Here is a tiny trained network, its code and every weight. The questions are about switching its units off for an input and a target symbol, where a switched-off unit gives its printed mean instead of its output.

import numpy as np


def w(rows, s, z=0):
    codes = np.array(rows[::2]) - 128.0
    scale = np.full(codes.shape[1], s)
    scale[-1] = z or s
    return codes * scale


def f(y):
    return np.maximum(y, 0)


def softmax(a):
    e = np.exp(a - a.max(-1, keepdims=True))
    return e / e.sum(-1, keepdims=True)


def log_softmax(a):
    a = a - a.max(-1, keepdims=True)
    return a - np.log(np.exp(a).sum(-1, keepdims=True))


def net(x, mask):
    ids = ['αβδεζηθλπτφψω'.index(c) for c in x.split()]
    T = len(ids)
    res = E[ids] + P[:T]
    u = 0
    for l in range(3):
        r = res
        for j in range(2):
            rows = slice(4 * j, 4 * j + 4)
            q, k, v = (r @ M[l][rows].T for M in (Q, K, V))
            z = softmax(np.where(np.tri(T) > 0, q @ k.T / 4**0.5, -1e9)) @ v
            o = O[l][rows]
            res = res + np.where(mask[u + j], z, o[:, -1]) @ o[:, :-1]
        u += 2
        y = f(res @ A[l][:, :-1].T + A[l][:, -1])
        res = res + np.where(mask[u : u + 4], y, B[l][:, -1]) @ B[l][:, :-1]
        u += 4
    return log_softmax(res[-1] @ U[:, :-1].T + U[:, -1])


Q, K, V, O, A, B = {}, {}, {}, {}, {}, {}
E = w([
[149,117,110,117],'α',
[135,103,109,115],'β',
[122,109,110,100],'δ',
[145,117,123,91],'ε',
[146,136,113,110],'ζ',
[120,130,102,97],'η',
[58,164,159,129],'θ',
[173,150,171,168],'λ',
[139,166,125,163],'π',
[120,127,84,133],'τ',
[125,122,151,203],'φ',
[118,192,172,85],'ψ',
[86,54,252,141],'ω',
],0.022)
P = w([
[127,98,119,98],'0',
[115,107,200,104],'1',
[127,97,87,90],'2',
[97,107,227,110],'3',
[127,99,68,87],'4',
[96,123,222,120],'5',
[125,98,51,84],'6',
[92,127,215,123],'7',
[125,99,33,88],'8',
[101,130,210,121],'9',
[121,99,19,89],'10',
[94,128,211,120],'11',
[120,97,3,88],'12',
],0.0073)
Q[0] = w([
[221,200,230,143],'0.h1',
[116,249,166,255],'0.h1',
[80,82,140,153],'0.h1',
[85,245,237,197],'0.h1',
[161,144,135,16],'0.h2',
[139,157,63,111],'0.h2',
[100,124,184,189],'0.h2',
[85,65,207,166],'0.h2',
],0.0081)
K[0] = w([
[168,209,173,185],'0.h1',
[26,199,120,254],'0.h1',
[68,91,144,139],'0.h1',
[42,228,178,217],'0.h1',
[162,183,63,115],'0.h2',
[152,50,81,86],'0.h2',
[116,166,189,146],'0.h2',
[96,215,191,190],'0.h2',
],0.0088)
V[0] = w([
[134,33,158,171],'0.h1',
[188,219,111,185],'0.h1',
[54,136,52,254],'0.h1',
[28,156,136,129],'0.h1',
[128,172,82,81],'0.h2',
[143,95,36,101],'0.h2',
[56,198,209,153],'0.h2',
[159,131,223,186],'0.h2',
],0.0042)
O[0] = w([
[49,240,115,91,180],'0.h1',
[94,34,182,59,3],'0.h1',
[188,128,201,16,39],'0.h1',
[209,146,227,187,173],'0.h1',
[96,95,81,64,79],'0.h2',
[163,138,4,3,61],'0.h2',
[77,104,234,170,194],'0.h2',
[54,224,248,179,175],'0.h2',
],0.0031,0.0018)
A[0] = w([
[105,98,124,185,253],'0.n1',
[89,143,251,201,28],'0.n2',
[90,252,91,20,67],'0.n3',
[245,254,55,138,120],'0.n4',
],0.0082,0.0048)
B[0] = w([
[80,235,172,145,220],'0.n1',
[154,90,49,87,254],'0.n2',
[1,111,234,32,166],'0.n3',
[249,242,143,98,165],'0.n4',
],0.0079,0.0072)
Q[1] = w([
[85,147,144,130],'1.h1',
[140,104,151,132],'1.h1',
[141,178,138,153],'1.h1',
[140,122,98,116],'1.h1',
[188,139,74,105],'1.h2',
[180,148,51,81],'1.h2',
[128,46,34,143],'1.h2',
[125,98,9,79],'1.h2',
],0.014)
K[1] = w([
[73,117,174,110],'1.h1',
[160,106,150,165],'1.h1',
[129,164,166,132],'1.h1',
[142,132,80,116],'1.h1',
[180,135,59,104],'1.h2',
[163,133,50,72],'1.h2',
[125,16,46,99],'1.h2',
[123,71,7,42],'1.h2',
],0.013)
V[1] = w([
[135,121,172,117],'1.h1',
[137,78,184,204],'1.h1',
[70,111,172,133],'1.h1',
[145,117,167,116],'1.h1',
[254,61,186,84],'1.h2',
[142,193,240,158],'1.h2',
[101,140,61,89],'1.h2',
[137,64,92,101],'1.h2',
],0.006)
O[1] = w([
[190,138,149,142,173],'1.h1',
[175,136,51,56,38],'1.h1',
[194,179,116,124,221],'1.h1',
[185,131,143,116,154],'1.h1',
[250,40,157,74,42],'1.h2',
[140,133,235,142,255],'1.h2',
[78,130,3,167,146],'1.h2',
[152,119,45,110,43],'1.h2',
],0.0048,0.0025)
A[1] = w([
[239,42,58,104,2],'1.n1',
[164,2,33,156,132],'1.n2',
[52,68,214,69,112],'1.n3',
[189,129,70,254,7],'1.n4',
],0.0065,0.014)
B[1] = w([
[245,105,109,181,128],'1.n1',
[122,74,67,155,180],'1.n2',
[162,122,117,172,255],'1.n3',
[188,201,168,70,128],'1.n4',
],0.012,0.0041)
Q[2] = w([
[130,165,1,116],'2.h1',
[91,188,218,185],'2.h1',
[185,53,76,203],'2.h1',
[42,174,233,140],'2.h1',
[151,153,75,109],'2.h2',
[200,173,140,137],'2.h2',
[175,151,141,109],'2.h2',
[86,165,132,156],'2.h2',
],0.0081)
K[2] = w([
[124,183,14,73],'2.h1',
[124,130,184,216],'2.h1',
[146,66,2,97],'2.h1',
[51,98,245,236],'2.h1',
[177,109,87,185],'2.h2',
[201,147,117,135],'2.h2',
[158,168,122,128],'2.h2',
[129,137,167,124],'2.h2',
],0.0088)
V[2] = w([
[30,72,116,188],'2.h1',
[206,185,75,172],'2.h1',
[75,2,129,57],'2.h1',
[130,183,117,27],'2.h1',
[45,17,203,166],'2.h2',
[101,184,101,146],'2.h2',
[166,126,69,220],'2.h2',
[121,195,86,12],'2.h2',
],0.0092)
O[2] = w([
[66,38,152,173,232],'2.h1',
[165,165,58,191,12],'2.h1',
[97,49,124,45,11],'2.h1',
[82,232,110,57,46],'2.h1',
[75,14,176,121,161],'2.h2',
[76,214,85,171,206],'2.h2',
[145,116,11,203,1],'2.h2',
[140,254,83,55,147],'2.h2',
],0.0091,0.0019)
A[2] = w([
[105,71,133,201,41],'2.n1',
[254,95,94,68,128],'2.n2',
[145,110,67,193,174],'2.n3',
[138,45,135,114,10],'2.n4',
],0.0082,0.012)
B[2] = w([
[187,136,136,51,207],'2.n1',
[228,49,166,94,235],'2.n2',
[105,111,148,238,254],'2.n3',
[91,254,58,165,172],'2.n4',
],0.01,0.0045)
U = w([
[218,105,72,163,135],'α',
[123,59,75,192,77],'β',
[70,84,70,119,164],'δ',
[173,82,105,62,179],'ε',
[182,180,116,82,140],'ζ',
[81,170,99,73,179],'η',
[21,162,146,147,84],'θ',
[236,143,179,141,37],'λ',
[150,215,129,166,101],'π',
[89,178,77,167,254],'τ',
[135,111,147,249,40],'φ',
[143,193,205,81,42],'ψ',
[147,1,183,109,129],'ω',
],0.0084,0.0061)

Each question gives the input, a string of symbols that net reads in full, and the target symbol t.
The units are the heads (4 rows each of Q, K, V and O) and the neurons (one row each of A and B). Each row of codes is followed by its name. A weight is (code - 128) times the scale printed after its matrix; where a second scale follows, it is the last column's (O, A, B and U).
mask holds one flag per unit, layer by layer, with each layer's heads first. A switched-off unit (its flag False) gives its mean, the last column of its rows in O or B, instead of its output. The means were averaged over made-up inputs and are rounded, as every weight is.
A unit's drop is (log p(t) with every unit on - log p(t) with that unit switched off) / (log p(t) with every unit on - log p(t) with every unit switched off).
The circuit of an input: a set's keep is (log p(t) with only the set's units on - log p(t) with every unit switched off) / (log p(t) with every unit on - log p(t) with every unit switched off). Starting from the 12 units with the biggest drops (on a tie, the unit counted first), units are removed one at a time, each time the one whose removal leaves the highest keep (on an exact tie, the one counted first), for as long as the keep stays at least 0.8.
circuit, biggest first: the units of the circuit, biggest drop first
top k neurons: the k neurons with the biggest drops, biggest first
heads that matter: for each layer, one digit per head in row order, 1 if its drop is at least 0.15 and else 0, layers parted by /
input δ φ α ε ω ω ω θ, target ω: circuit, biggest first -> (2.h2)
input ε τ τ α α π π φ β, target β: heads that matter -> 01 / 11 / 10
input α λ ζ α τ π τ θ λ π α α, target π: heads that matter -> 00 / 00 / 11
input ε ε δ ψ ω λ ε, target ε: top 3 neurons -> (0.n1, 0.n2, 2.n2)
input β δ τ α, target τ: circuit, biggest first -> (1.h2, 2.h2, 0.h2)
input α α ω τ π β ψ α ζ, target ζ: circuit, biggest first -> (0.n4, 2.h1, 0.h2, 2.n2)
input ε ω λ ψ, target ω: top 4 neurons -> (0.n1, 0.n2, 1.n3, 0.n4)
input θ τ ε φ ζ α, target φ: circuit, biggest first -> (2.h1, 1.h2)
input φ δ ζ ψ α ε, target ψ: heads that matter -> 00 / 11 / 11
input α δ ε λ λ ε, target λ: heads that matter -> 00 / 01 / 11
input φ π θ α ω λ, target ω: heads that matter -> 10 / 01 / 11
input ε λ λ α, target λ: top 2 neurons -> (0.n2, 0.n3)
input η η φ η, target φ: circuit, biggest first -> (0.n2, 2.h1)
input ω τ θ θ δ β, target θ: circuit, biggest first -> (0.n2, 1.h2, 2.h1)
input ω η α ω φ ψ ω ψ, target ω: circuit, biggest first -> (2.h1)
input β η λ, target λ: top 3 neurons -> (2.n2, 0.n4, 0.n3)
input α η θ α η π λ ω α φ, target ω: top 2 neurons -> (1.n3, 0.n4)
input η φ α τ ζ λ θ α θ α ω ε τ, target τ: heads that matter -> 00 / 01 / 10
input λ φ δ ζ θ δ α φ τ, target τ: top 2 neurons -> (0.n2, 0.n4)
input τ π ψ ω η, target η: heads that matter -> 01 / 01 / 10
input δ θ α ω λ η α θ α ε φ, target φ: circuit, biggest first -> (0.n2, 2.h1, 0.n1, 1.h2)
input η π θ α δ τ ψ ω π τ ψ, target ψ: top neuron -> (0.n4)
input λ λ η α ω ζ λ ω α τ, target ω: top 2 neurons -> (0.n2, 0.n1)
input ε θ φ δ, target φ: top 2 neurons -> (0.n2, 0.n1)
input ε ω θ δ, target ω: heads that matter -> 01 / 00 / 11
input ε ε ζ ε α α ω ψ θ, target θ: top 2 neurons -> (0.n2, 0.n3)
input θ δ φ δ α α θ ω φ ω ε λ, target ω: circuit, biggest first -> (2.h1)
input θ α π ε ψ ψ ψ ψ δ λ, target ψ: circuit, biggest first -> (2.h2, 1.h2)
